Here is a tiny trained network, its code and every weight. The questions are about switching its units off for an input and a target symbol, where a switched-off unit gives its printed mean instead of its output.

import numpy as np


def w(rows, s, z=0):
    codes = np.array(rows[::2]) - 128.0
    scale = np.full(codes.shape[1], s)
    scale[-1] = z or s
    return codes * scale


def f(y):
    return np.maximum(y, 0)


def softmax(a):
    e = np.exp(a - a.max(-1, keepdims=True))
    return e / e.sum(-1, keepdims=True)


def log_softmax(a):
    a = a - a.max(-1, keepdims=True)
    return a - np.log(np.exp(a).sum(-1, keepdims=True))


def net(x, mask):
    ids = ['ΓΔΘΦηλμξτψω'.index(c) for c in x.split()]
    T = len(ids)
    res = E[ids] + P[:T]
    u = 0
    for l in range(2):
        q, k, v = (res @ M[l].T for M in (Q, K, V))
        z = softmax(np.where(np.tri(T) > 0, q @ k.T / 4**0.5, -1e9)) @ v
        res = res + np.where(mask[u], z, O[l][:, -1]) @ O[l][:, :-1]
        u += 1
        y = f(res @ A[l][:, :-1].T + A[l][:, -1])
        res = res + np.where(mask[u : u + 4], y, B[l][:, -1]) @ B[l][:, :-1]
        u += 4
    return log_softmax(res[-1] @ U[:, :-1].T + U[:, -1])


Q, K, V, O, A, B = {}, {}, {}, {}, {}, {}
E = w([
[119,153,81,213,142,181,250,87,179],'Γ',
[141,122,76,134,191,95,85,111,143],'Δ',
[192,156,135,107,168,41,156,109,120],'Θ',
[138,80,106,88,176,177,121,66,204],'Φ',
[110,97,144,115,157,103,118,76,154],'η',
[94,99,144,158,127,91,91,110,111],'λ',
[120,69,175,118,108,154,140,88,127],'μ',
[188,110,104,135,102,101,121,140,182],'ξ',
[176,110,69,176,89,104,96,177,94],'τ',
[163,139,118,121,68,99,168,146,72],'ψ',
[87,169,42,110,145,153,149,109,123],'ω',
],0.014)
P = w([
[138,155,215,96,192,186,72,143,122],'0',
[117,121,125,1,156,113,124,186,97],'1',
[85,99,134,33,169,99,148,190,127],'2',
[98,115,106,90,91,121,118,129,127],'3',
[110,108,93,109,111,96,155,103,112],'4',
[53,74,103,114,129,89,157,144,160],'5',
[85,92,73,128,86,89,173,120,155],'6',
[91,96,56,152,72,89,185,77,146],'7',
[52,83,68,144,93,52,212,128,200],'8',
[42,42,77,163,89,84,206,101,170],'9',
[69,72,45,164,83,78,234,67,137],'10',
],0.0068)
Q[0] = w([
[128,149,135,69,61,108,58,126,153],'L0H0',
[62,98,138,91,147,103,162,240,152],'L0H0',
[110,29,5,105,99,55,202,64,113],'L0H0',
[139,178,122,196,93,146,129,102,146],'L0H0',
],0.022)
K[0] = w([
[127,119,89,91,105,149,136,176,89],'L0H0',
[167,162,99,147,71,139,109,6,115],'L0H0',
[95,89,75,234,140,115,250,127,147],'L0H0',
[155,103,123,122,231,118,133,131,103],'L0H0',
],0.02)
V[0] = w([
[184,96,135,140,141,169,152,75,121],'L0H0',
[166,146,99,159,132,161,199,196,101],'L0H0',
[133,188,208,247,187,138,122,141,160],'L0H0',
[58,209,96,103,49,201,112,166,153],'L0H0',
],0.011)
O[0] = w([
[113,126,113,82,91,154,113,154,156,145],'L0H0',
[79,95,169,139,160,137,107,208,152,253],'L0H0',
[147,127,100,1,92,116,82,165,61,60],'L0H0',
[145,58,190,106,225,140,189,152,74,222],'L0H0',
],0.009,0.005)
A[0] = w([
[78,195,72,1,71,115,113,148,121,53],'L0N0',
[139,147,99,84,127,61,174,166,125,252],'L0N1',
[168,16,146,87,124,119,163,98,96,179],'L0N2',
[150,157,227,126,53,112,204,135,89,122],'L0N3',
],0.0087,0.0035)
B[0] = w([
[182,33,242,88,190,97,168,216,90,226],'L0N0',
[40,102,149,172,74,180,68,117,175,254],'L0N1',
[145,140,149,120,109,98,129,167,177,248],'L0N2',
[35,187,120,228,145,189,132,140,255,143],'L0N3',
],0.0068,0.0049)
Q[1] = w([
[67,89,130,5,126,159,123,238,128],'L1H0',
[117,116,70,155,113,133,79,139,172],'L1H0',
[105,170,48,78,77,130,142,77,110],'L1H0',
[172,166,95,191,187,158,181,122,96],'L1H0',
],0.028)
K[1] = w([
[162,251,192,93,199,184,15,87,105],'L1H0',
[143,171,146,185,24,100,123,115,83],'L1H0',
[121,45,204,117,75,30,37,50,200],'L1H0',
[6,110,99,63,158,41,210,89,101],'L1H0',
],0.018)
V[1] = w([
[111,195,218,174,44,146,170,179,138],'L1H0',
[216,93,78,170,124,99,114,192,170],'L1H0',
[163,100,66,115,130,253,151,157,176],'L1H0',
[161,122,173,71,125,138,137,53,239],'L1H0',
],0.018)
O[1] = w([
[118,212,195,119,105,84,236,138,77,89],'L1H0',
[101,164,193,98,120,221,48,108,125,128],'L1H0',
[243,121,182,245,112,151,130,98,150,255],'L1H0',
[205,215,43,147,186,158,135,209,203,66],'L1H0',
],0.011,0.0055)
A[1] = w([
[144,154,51,117,155,97,155,182,132,63],'L1N0',
[121,113,5,110,132,168,86,121,137,69],'L1N1',
[158,79,118,180,122,150,110,111,169,3],'L1N2',
[60,83,42,66,96,77,151,55,105,111],'L1N3',
],0.014,0.0042)
B[1] = w([
[134,74,59,74,77,176,123,31,103,170],'L1N0',
[135,166,255,148,200,34,113,95,115,188],'L1N1',
[74,154,104,101,170,174,143,144,50,253],'L1N2',
[211,148,44,208,79,123,58,168,86,166],'L1N3',
],0.0094,0.02)
U = w([
[255,67,188,147,125,124,124,121,136,63],'Γ',
[121,134,162,138,178,81,79,135,163,55],'Δ',
[115,161,109,53,139,110,107,145,103,86],'Θ',
[176,155,148,110,156,152,102,103,82,1],'Φ',
[163,100,134,106,149,69,113,67,175,114],'η',
[161,141,112,164,120,74,77,111,146,104],'λ',
[193,94,109,131,95,130,124,77,185,135],'μ',
[166,169,132,154,135,157,67,150,235,205],'ξ',
[128,103,174,139,86,151,63,62,123,113],'τ',
[132,181,141,114,112,58,158,121,115,124],'ψ',
[107,47,99,195,191,105,131,129,151,218],'ω',
],0.0034,0.0061)

Each question gives the input, a string of symbols that net reads in full, and the target symbol t.
The units are the heads (4 rows each of Q, K, V and O) and the neurons (one row each of A and B). Each row of codes is followed by its name. A weight is (code - 128) times the scale printed after its matrix; where a second scale follows, it is the last column's (O, A, B and U).
mask holds one flag per unit, layer by layer, with each layer's heads first. A switched-off unit (its flag False) gives its mean, the last column of its rows in O or B, instead of its output. The means were averaged over made-up inputs and are rounded, as every weight is.
A unit's drop is (log p(t) with every unit on - log p(t) with that unit switched off) / (log p(t) with every unit on - log p(t) with every unit switched off).
The circuit of an input: a set's keep is (log p(t) with only the set's units on - log p(t) with every unit switched off) / (log p(t) with every unit on - log p(t) with every unit switched off). Starting from all 10 units, units are removed one at a time, each time the one whose removal leaves the highest keep (on an exact tie, the one counted first), for as long as the keep stays at least 0.8.
circuit, biggest first: the units of the circuit, biggest drop first
unit that matters most: the unit with the biggest drop
top k neurons: the k neurons with the biggest drops, biggest first
k most important neurons of layer l: the k neurons of layer l with the biggest drops, biggest first
drop of u: that unit's drop, to one decimal
input ω ω Δ τ ξ λ, target τ: unit that matters most => L0H0
input Δ η τ ω ω ω τ η τ ξ μ, target τ: circuit, biggest first => L0H0, L1H0
input Γ ξ ξ η ψ τ ω, target Γ: circuit, biggest first => L0H0, L0N0, L1H0
input η λ Γ λ λ Θ, target η: 2 most important neurons of layer 1 => L1N0, L1N1
input ω ω λ ω λ τ Θ, target τ: circuit, biggest first => L0H0, L1H0, L0N0
input Δ ω ω λ η Δ, target λ: circuit, biggest first => L0H0, L1N3, L1H0
input λ ξ λ, target ξ: circuit, biggest first => L0H0, L1H0
input Δ ξ Θ ω η μ Γ λ λ, target Δ: circuit, biggest first => L0H0, L1H0, L1N1
input ω τ ω Φ Φ ψ ψ τ Δ, target ψ: circuit, biggest first => L1H0, L0H0
input τ ω τ ω ω Φ μ μ μ, target μ: top 2 neurons => L0N0, L1N0
input Φ ω Φ ω ξ ω ω λ ω Γ ω, target Φ: top 2 neurons => L1N2, L1N0
input τ μ ξ μ, target ξ: circuit, biggest first => L0H0, L0N0, L1H0, L0N1
input μ ω λ τ Θ Γ ω ω λ τ ξ, target μ: circuit, biggest first => L0H0, L1H0, L1N0
input η Θ ω Γ, target η: unit that matters most => L0H0
input ω Δ ω ω Θ τ μ λ μ η, target μ: circuit, biggest first => L0H0, L1N0, L1H0, L0N0
input η ψ ω Γ τ τ τ ξ, target η: circuit, biggest first => L0H0, L1H0, L1N1, L1N0
input τ ω Γ η ψ ω λ ω Θ, target τ: circuit, biggest first => L1H0, L0H0
input Θ ψ τ Γ, target Θ: top 3 neurons => L0N0, L1N0, L0N1
input ξ ξ ξ Φ ω λ ω μ η Θ, target μ: top 2 neurons => L1N0, L0N2
input ξ ξ ψ μ ψ τ, target ψ: top neuron => L0N3
input τ ψ τ ξ λ τ ψ ψ τ η, target ψ: top 2 neurons => L0N3, L1N0
input ω Θ ξ ξ τ Δ, target τ: drop of L1H0 => 1.1
input ξ τ τ η, target τ: drop of L0N2 => 0.0
input ξ Γ ω Γ, target ξ: drop of L0H0 => 1.2
input τ λ λ, target τ: drop of L1H0 => 1.0
